Below are the code and all the weights of a small trained network. Each question names an input and a class and asks about switching units off, where a switched-off unit gives its printed mean instead of its output.

import numpy as np


def w(rows, s, z=0):
    codes = np.array(rows[::2]) - 128.0
    scale = np.full(codes.shape[1], s)
    scale[-1] = z or s
    return codes * scale


def f(y):
    return np.maximum(y, 0)


def log_softmax(a):
    a = a - a.max(-1, keepdims=True)
    return a - np.log(np.exp(a).sum(-1, keepdims=True))


def net(x, mask):
    res = np.array(x, float).reshape(1, 5) / 4 @ E
    y = f(res @ A[0][:, :-1].T + A[0][:, -1])
    res = res + np.where(mask, y, B[0][:, -1]) @ B[0][:, :-1]
    return log_softmax(res[-1] @ U[:, :-1].T + U[:, -1])


A, B = {}, {}
E = w([
[178,44,205,136],'x0',
[254,81,52,123],'x1',
[93,90,109,174],'x2',
[118,104,115,149],'x3',
[76,88,140,38],'x4',
],0.0094)
A[0] = w([
[82,78,204,100,148],'neuron 0',
[208,214,153,100,168],'neuron 1',
[180,186,11,175,112],'neuron 2',
[193,178,52,124,137],'neuron 3',
[102,101,169,101,54],'neuron 4',
[66,197,40,99,100],'neuron 5',
[37,27,250,63,44],'neuron 6',
[86,156,72,97,253],'neuron 7',
[168,55,96,101,160],'neuron 8',
[143,97,204,236,187],'neuron 9',
[69,162,160,187,225],'neuron 10',
[67,221,75,152,146],'neuron 11',
[108,144,87,155,70],'neuron 12',
[101,136,83,59,147],'neuron 13',
[81,223,123,90,150],'neuron 14',
[137,186,186,162,127],'neuron 15',
[63,208,188,233,125],'neuron 16',
[163,170,21,186,114],'neuron 17',
[95,150,83,87,236],'neuron 18',
[210,223,212,143,184],'neuron 19',
[191,90,161,67,117],'neuron 20',
[162,111,163,159,228],'neuron 21',
[121,118,241,131,102],'neuron 22',
[223,72,150,143,196],'neuron 23',
[134,57,187,86,25],'neuron 24',
[40,45,85,218,156],'neuron 25',
[6,143,66,108,159],'neuron 26',
[164,168,105,80,127],'neuron 27',
[101,73,116,133,99],'neuron 28',
[179,148,205,194,157],'neuron 29',
],0.011,0.0031)
B[0] = w([
[168,163,210,67,207],'neuron 0',
[148,93,143,170,193],'neuron 1',
[147,205,208,192,227],'neuron 2',
[145,150,154,230,208],'neuron 3',
[255,231,242,142,161],'neuron 4',
[111,110,76,91,216],'neuron 5',
[188,184,170,104,254],'neuron 6',
[134,98,22,165,204],'neuron 7',
[91,101,38,149,192],'neuron 8',
[121,110,87,100,210],'neuron 9',
[81,125,100,101,219],'neuron 10',
[167,70,122,134,225],'neuron 11',
[125,104,175,134,154],'neuron 12',
[81,48,128,112,179],'neuron 13',
[102,142,44,120,212],'neuron 14',
[61,140,65,121,171],'neuron 15',
[129,101,57,131,238],'neuron 16',
[214,216,202,199,214],'neuron 17',
[121,64,72,138,193],'neuron 18',
[116,98,104,139,197],'neuron 19',
[79,139,92,110,183],'neuron 20',
[60,89,114,75,178],'neuron 21',
[163,178,138,82,193],'neuron 22',
[138,74,93,101,215],'neuron 23',
[106,137,154,128,178],'neuron 24',
[139,114,178,94,213],'neuron 25',
[148,101,127,127,234],'neuron 26',
[160,133,100,153,171],'neuron 27',
[108,188,151,150,155],'neuron 28',
[32,21,31,88,187],'neuron 29',
],0.0067,0.01)
U = w([
[106,17,52,182,170],'0',
[81,26,90,1,207],'1',
[187,215,227,159,12],'2',
],0.0066,0.0011)

Each question gives the input, the list of numbers given to net, and the class t.
The units are the neurons (one row each of A and B). Each row of codes is followed by its name. A weight is (code - 128) times the scale printed after its matrix; where a second scale follows, it is the last column's (A, B and U).
mask holds one flag per neuron, in row order. A switched-off neuron (its flag False) gives its mean, the last column of its row in B, instead of its output. The means were averaged over made-up inputs and are rounded, as every weight is.
A unit's drop is (log p(t) with every unit on - log p(t) with that unit switched off) / (log p(t) with every unit on - log p(t) with every unit switched off).
The circuit of an input: a set's keep is (log p(t) with only the set's units on - log p(t) with every unit switched off) / (log p(t) with every unit on - log p(t) with every unit switched off). Starting from the 12 units with the biggest drops (on a tie, the unit counted first), units are removed one at a time, each time the one whose removal leaves the highest keep (on an exact tie, the one counted first), for as long as the keep stays at least 0.8.
units of the circuit, in order: the units of the circuit, biggest drop first
unit that matters most: the unit with the biggest drop
k most important neurons: the k neurons with the biggest drops, biggest first
drop when u is switched off: that unit's drop, to one decimal
input [-7,3,-6,-3,8], class 0: unit that matters most	neuron 7
input [1,-5,7,-4,7], class 2: units of the circuit, in order	neuron 6; neuron 4
input [6,-8,1,2,-2], class 1: 3 most important neurons	neuron 29; neuron 17; neuron 2
input [-5,5,-3,-5,-2], class 2: 2 most important neurons	neuron 2; neuron 17
input [-5,7,6,-2,-2], class 2: 2 most important neurons	neuron 17; neuron 2
input [-6,2,4,6,-8], class 2: 2 most important neurons	neuron 17; neuron 2
input [-5,2,-7,2,-4], class 2: 2 most important neurons	neuron 2; neuron 17
input [2,-7,-6,6,7], class 2: 2 most important neurons	neuron 6; neuron 4
input [3,-1,5,6,-1], class 1: drop when neuron 25 is switched off	0.1
input [8,0,-8,-5,-3], class 1: drop when neuron 15 is switched off	0.0
input [-8,8,0,-5,-1], class 2: drop when neuron 2 is switched off	0.3
input [3,-2,1,-6,-2], class 1: drop when neuron 7 is switched off	0.1
